Below is a small trained network, with its code and all its weights. Each question gives an input and a target symbol and asks what happens when units are switched off, that is, made to give their printed mean instead of their output.

import numpy as np


def w(rows, s, z=0):
    codes = np.array(rows[::2]) - 128.0
    scale = np.full(codes.shape[1], s)
    scale[-1] = z or s
    return codes * scale


def f(y):
    return y / 2 * (1 + np.tanh(0.7978845608 * (y + 0.044715 * y**3)))


def softmax(a):
    e = np.exp(a - a.max(-1, keepdims=True))
    return e / e.sum(-1, keepdims=True)


def log_softmax(a):
    a = a - a.max(-1, keepdims=True)
    return a - np.log(np.exp(a).sum(-1, keepdims=True))


def net(x, mask):
    ids = ['ΛΞΣΨζμτω'.index(c) for c in x.split()]
    T = len(ids)
    res = E[ids] + P[:T]
    u = 0
    for l in range(2):
        r = res
        for j in range(2):
            rows = slice(3 * j, 3 * j + 3)
            q, k, v = (r @ M[l][rows].T for M in (Q, K, V))
            z = softmax(np.where(np.tri(T) > 0, q @ k.T / 3**0.5, -1e9)) @ v
            o = O[l][rows]
            res = res + np.where(mask[u + j], z, o[:, -1]) @ o[:, :-1]
        u += 2
        y = f(res @ A[l][:, :-1].T + A[l][:, -1])
        res = res + np.where(mask[u : u + 16], y, B[l][:, -1]) @ B[l][:, :-1]
        u += 16
    return log_softmax(res[-1] @ U[:, :-1].T + U[:, -1])


Q, K, V, O, A, B = {}, {}, {}, {}, {}, {}
E = w([
[86,222,113,106,102,49,78,73,182,157],'Λ',
[160,137,103,146,125,49,103,138,120,72],'Ξ',
[181,140,129,175,77,100,81,67,96,85],'Σ',
[79,112,115,93,149,98,209,90,157,95],'Ψ',
[62,112,161,102,68,165,128,49,160,94],'ζ',
[218,53,99,43,11,130,78,113,152,122],'μ',
[187,82,248,18,138,172,163,66,79,110],'τ',
[184,43,225,3,106,148,121,165,254,145],'ω',
],0.0087)
P = w([
[109,222,144,117,33,82,188,187,115,81],'0',
[187,251,142,175,96,157,190,163,192,93],'1',
[96,118,158,99,75,50,150,150,122,74],'2',
[159,147,172,183,142,146,141,135,218,100],'3',
[69,60,191,117,123,64,129,182,98,121],'4',
[124,84,164,176,187,151,106,143,194,158],'5',
[63,32,198,101,152,63,121,217,51,214],'6',
[107,40,148,157,207,153,88,167,170,255],'7',
[40,14,142,39,176,61,55,181,61,213],'8',
],0.0085)
Q[0] = w([
[132,66,129,91,133,164,142,126,189,140],'L0H1',
[179,217,93,162,60,174,81,125,122,124],'L0H1',
[109,145,196,147,107,71,74,83,204,165],'L0H1',
[115,80,139,146,166,82,70,111,170,241],'L0H2',
[137,55,226,110,51,48,155,117,164,128],'L0H2',
[105,143,244,254,175,119,155,169,156,102],'L0H2',
],0.039)
K[0] = w([
[131,103,136,120,95,127,102,190,77,193],'L0H1',
[211,180,135,137,97,153,191,121,153,75],'L0H1',
[151,17,101,186,184,167,130,94,142,110],'L0H1',
[87,4,134,184,176,114,91,127,88,200],'L0H2',
[137,21,130,112,103,185,148,112,138,69],'L0H2',
[145,92,128,137,186,80,96,58,170,1],'L0H2',
],0.042)
V[0] = w([
[111,166,204,132,80,185,25,119,80,130],'L0H1',
[111,139,107,211,109,131,93,161,166,127],'L0H1',
[166,116,89,121,162,140,227,24,145,159],'L0H1',
[129,130,186,192,32,160,59,40,79,142],'L0H2',
[178,34,130,94,74,240,181,126,108,99],'L0H2',
[2,175,141,102,76,194,146,52,158,226],'L0H2',
],0.009)
O[0] = w([
[102,96,165,154,37,174,171,110,141,152,123],'L0H1',
[160,105,122,70,122,67,142,72,153,154,4],'L0H1',
[112,199,199,159,161,80,112,170,104,165,41],'L0H1',
[46,128,154,195,62,144,144,140,46,235,117],'L0H2',
[104,234,148,75,69,175,78,221,114,91,223],'L0H2',
[70,88,253,220,141,99,97,127,141,44,196],'L0H2',
],0.0053,0.0021)
A[0] = w([
[117,88,26,178,163,206,147,153,96,80,49],'L0N1',
[73,99,86,168,115,43,132,142,34,108,29],'L0N2',
[118,112,158,142,200,104,171,27,56,143,59],'L0N3',
[143,222,83,190,152,149,95,81,93,123,49],'L0N4',
[167,113,160,183,209,151,163,50,166,151,73],'L0N5',
[118,193,91,192,233,161,139,115,160,181,53],'L0N6',
[97,111,29,146,110,40,171,88,9,154,1],'L0N7',
[190,149,122,144,165,46,106,169,88,155,82],'L0N8',
[124,92,84,174,165,243,254,116,153,124,90],'L0N9',
[182,109,98,163,187,140,109,90,150,88,100],'L0N10',
[226,153,160,155,79,175,108,133,137,75,42],'L0N11',
[160,76,137,115,70,148,103,98,85,97,80],'L0N12',
[10,147,60,114,128,122,153,145,83,85,62],'L0N13',
[181,151,55,240,124,103,64,133,34,105,126],'L0N14',
[96,184,92,205,185,186,105,182,142,142,53],'L0N15',
[157,123,66,214,142,214,81,41,75,142,59],'L0N16',
],0.0078,0.0082)
B[0] = w([
[221,59,205,143,39,40,120,71,176,130,2],'L0N1',
[39,139,142,173,76,193,131,94,78,154,85],'L0N2',
[158,109,136,184,99,101,49,163,215,72,98],'L0N3',
[212,197,202,91,69,96,164,135,190,189,15],'L0N4',
[106,242,161,67,60,131,128,244,139,168,253],'L0N5',
[120,174,149,82,116,147,85,176,127,60,98],'L0N6',
[193,68,81,94,79,219,191,43,120,176,62],'L0N7',
[66,105,127,82,127,126,105,82,160,72,85],'L0N8',
[69,111,193,163,130,88,200,210,166,180,53],'L0N9',
[93,162,136,121,142,124,152,202,95,189,129],'L0N10',
[81,49,46,225,142,188,166,140,72,101,92],'L0N11',
[131,201,153,140,177,99,102,212,99,136,115],'L0N12',
[114,173,176,83,95,72,49,95,140,100,123],'L0N13',
[95,105,122,42,115,121,212,108,158,177,61],'L0N14',
[154,178,123,174,168,152,114,190,108,45,5],'L0N15',
[238,108,222,31,62,129,144,45,189,107,31],'L0N16',
],0.011,0.00083)
Q[1] = w([
[76,134,89,175,189,158,106,143,186,163],'L1H1',
[39,96,100,77,107,49,79,112,65,128],'L1H1',
[142,133,123,141,130,170,120,40,104,159],'L1H1',
[40,136,160,142,175,130,195,78,193,156],'L1H2',
[208,109,127,132,164,207,144,84,167,107],'L1H2',
[112,193,34,177,130,93,16,110,254,165],'L1H2',
],0.036)
K[1] = w([
[83,150,88,139,188,61,127,134,108,119],'L1H1',
[165,26,162,102,162,134,62,154,86,185],'L1H1',
[152,151,85,173,56,97,139,101,128,159],'L1H1',
[58,137,203,127,172,99,140,49,154,117],'L1H2',
[169,116,153,89,86,194,162,134,174,45],'L1H2',
[122,142,93,192,54,51,73,127,255,147],'L1H2',
],0.04)
V[1] = w([
[79,127,192,59,154,198,218,95,150,138],'L1H1',
[116,23,127,88,92,156,131,204,255,114],'L1H1',
[148,169,71,143,66,105,102,131,118,154],'L1H1',
[85,176,37,132,162,176,53,98,113,145],'L1H2',
[157,153,165,120,210,170,43,60,149,170],'L1H2',
[140,76,192,75,148,122,123,64,157,200],'L1H2',
],0.01)
O[1] = w([
[255,140,165,112,96,119,111,94,103,30,173],'L1H1',
[68,225,103,49,114,175,194,48,145,43,184],'L1H1',
[63,71,121,138,125,151,157,206,137,123,102],'L1H1',
[127,159,174,156,101,85,142,155,170,136,74],'L1H2',
[162,147,101,180,83,104,170,160,133,138,4],'L1H2',
[140,121,116,180,126,170,153,181,98,124,53],'L1H2',
],0.0062,0.0034)
A[1] = w([
[126,142,118,156,168,117,91,125,109,170,117],'L1N1',
[77,103,141,208,82,107,147,61,84,101,63],'L1N2',
[182,100,35,150,159,120,179,117,188,128,110],'L1N3',
[183,119,69,195,121,207,205,67,134,184,63],'L1N4',
[167,98,35,113,114,101,161,116,119,147,76],'L1N5',
[87,122,90,102,111,90,128,162,86,121,2],'L1N6',
[157,124,13,177,16,189,122,104,72,155,80],'L1N7',
[136,174,116,233,136,210,153,144,95,100,105],'L1N8',
[117,104,166,129,85,97,91,150,48,84,32],'L1N9',
[132,61,63,134,164,45,171,104,136,108,124],'L1N10',
[150,57,136,149,123,143,104,112,125,128,109],'L1N11',
[110,109,84,251,107,146,150,58,136,90,90],'L1N12',
[157,199,111,190,215,166,141,127,109,119,61],'L1N13',
[157,182,115,207,97,99,152,140,195,138,17],'L1N14',
[160,147,48,200,147,221,94,138,160,109,97],'L1N15',
[117,101,144,179,132,168,169,39,175,171,120],'L1N16',
],0.016,0.0084)
B[1] = w([
[181,132,118,113,108,145,171,104,134,77,183],'L1N1',
[71,57,141,88,151,151,143,127,240,69,236],'L1N2',
[59,144,153,58,60,140,92,53,169,160,169],'L1N3',
[96,117,217,168,139,79,131,5,81,117,165],'L1N4',
[166,178,93,107,165,167,129,147,182,178,154],'L1N5',
[84,129,178,152,109,166,117,140,123,133,155],'L1N6',
[148,72,35,70,141,111,139,238,144,131,172],'L1N7',
[119,147,98,201,230,129,105,110,94,130,167],'L1N8',
[185,114,106,127,109,85,149,56,118,201,254],'L1N9',
[134,134,124,210,208,160,128,117,92,134,235],'L1N10',
[36,187,116,105,128,132,148,153,134,75,183],'L1N11',
[227,195,166,170,47,154,112,172,140,160,193],'L1N12',
[106,171,131,80,95,148,142,83,107,75,149],'L1N13',
[25,109,147,113,110,181,110,147,82,151,185],'L1N14',
[164,23,126,139,149,82,172,119,186,129,168],'L1N15',
[223,144,122,126,67,101,105,153,93,158,212],'L1N16',
],0.016,0.0051)
U = w([
[37,111,167,130,109,155,63,224,80,192,199],'Λ',
[131,149,85,119,191,171,105,131,182,205,2],'Ξ',
[189,111,131,111,105,53,95,136,56,215,159],'Σ',
[149,208,97,64,138,129,175,148,121,25,142],'Ψ',
[190,136,141,185,138,162,100,185,187,135,114],'ζ',
[151,77,47,107,171,109,146,223,148,157,114],'μ',
[125,88,119,220,252,104,139,148,98,94,209],'τ',
[98,32,162,140,161,101,154,105,204,132,20],'ω',
],0.0035,0.0048)

Each question gives the input, a string of symbols that net reads in full, and the target symbol t.
The units are the heads (3 rows each of Q, K, V and O) and the neurons (one row each of A and B). Each row of codes is followed by its name. A weight is (code - 128) times the scale printed after its matrix; where a second scale follows, it is the last column's (O, A, B and U).
mask holds one flag per unit, layer by layer, with each layer's heads first. A switched-off unit (its flag False) gives its mean, the last column of its rows in O or B, instead of its output. The means were averaged over made-up inputs and are rounded, as every weight is.
A unit's drop is (log p(t) with every unit on - log p(t) with that unit switched off) / (log p(t) with every unit on - log p(t) with every unit switched off).
The circuit of an input: a set's keep is (log p(t) with only the set's units on - log p(t) with every unit switched off) / (log p(t) with every unit on - log p(t) with every unit switched off). Starting from the 12 units with the biggest drops (on a tie, the unit counted first), units are removed one at a time, each time the one whose removal leaves the highest keep (on an exact tie, the one counted first), for as long as the keep stays at least 0.8.
circuit, biggest first: the units of the circuit, biggest drop first
unit that matters most: the unit with the biggest drop
top k neurons: the k neurons with the biggest drops, biggest first
top k neurons in layer l: the k neurons of layer l with the biggest drops, biggest first
drop when u is switched off: that unit's drop, to one decimal
input τ τ ω ζ Ψ, target Ψ: circuit, biggest first => [L1H1]
input τ ζ Λ ω τ, target Ψ: circuit, biggest first => [L1H1 L0H2]
input Ψ Λ Σ μ Ψ τ μ Σ Ψ, target Λ: circuit, biggest first => [L1H1 L0H2 L1N6]
input Ψ Ψ μ Λ, target Λ: circuit, biggest first => [L1N14 L1H2]
input ω Λ Ψ Λ Λ τ Λ Λ, target Λ: top 3 neurons => [L1N14 L0N5 L0N3]
input Ψ Ψ ζ Σ, target Σ: circuit, biggest first => [L0H2 L1N16 L0N14 L0N16]
input τ ζ τ τ Λ μ Ψ, target Λ: circuit, biggest first => [L0N13 L0H2 L1H1 L1N6]
input ζ Λ Ψ Ξ Λ Λ Σ, target μ: top 2 neurons => [L1N7 L1N2]
input Ψ Ψ τ Ψ Λ ω, target ω: top 3 neurons => [L1N15 L1N3 L0N5]
input Ξ μ Λ τ Λ Ψ Ξ μ Ξ, target Λ: circuit, biggest first => [L1H1 L1N6 L0H2]
input τ μ Λ τ Λ, target Σ: circuit, biggest first => [L0H2 L1N9 L1H1 L1N2]
input Λ Σ Λ, target μ: top 2 neurons => [L1N7 L0N7]
input Λ Ξ Λ ζ Ψ Λ Ξ Λ, target Ξ: circuit, biggest first => [L0H2 L1N5 L1N3]
input ω Ψ Λ ζ Λ, target ω: unit that matters most => L1N2
input Ψ τ ζ, target Σ: top 2 neurons in layer 1 => [L1N9 L1N2]
input Ψ Ψ ζ Λ Ψ Λ, target Ψ: top 2 neurons => [L1N13 L1N1]
input Ψ Σ ζ τ Λ τ ζ Ψ Λ, target ω: top 2 neurons => [L1N2 L0N2]
input Λ Ψ Σ, target τ: top 2 neurons => [L1N10 L0N5]
input Λ Ψ μ ω, target ω: top 2 neurons => [L1N15 L1N3]
input Λ ζ Ψ Ψ Λ, target τ: unit that matters most => L1N10
input Λ Ψ Ψ Ξ Ψ ζ, target ζ: top 3 neurons => [L1N12 L1N16 L1N2]
input Ψ Ψ Λ Ψ ζ Ψ Ξ, target ω: top 2 neurons in layer 1 => [L1N2 L1N9]
input ζ μ Ψ τ μ, target Σ: top 3 neurons => [L0N12 L1N9 L1N2]
input Ψ μ Ψ Ξ Ψ ω Λ τ, target τ: top 2 neurons => [L1N8 L0N5]
input Ψ Λ Σ ζ Λ Ξ, target Ξ: drop when L1N3 is switched off => 0.3
input ω Λ τ Λ Ξ ζ Ξ, target ω: drop when L1N2 is switched off => 0.7
input ω Σ τ τ Ψ Ψ Λ μ, target μ: drop when L1N7 is switched off => 0.5
input Λ Λ ω Λ τ ζ μ, target Σ: drop when L0N11 is switched off => 0.0
input Λ μ ω τ, target τ: unit that matters most => L1N8
input Λ Λ τ Λ ω Σ, target Σ: top 2 neurons => [L1N16 L1N4]
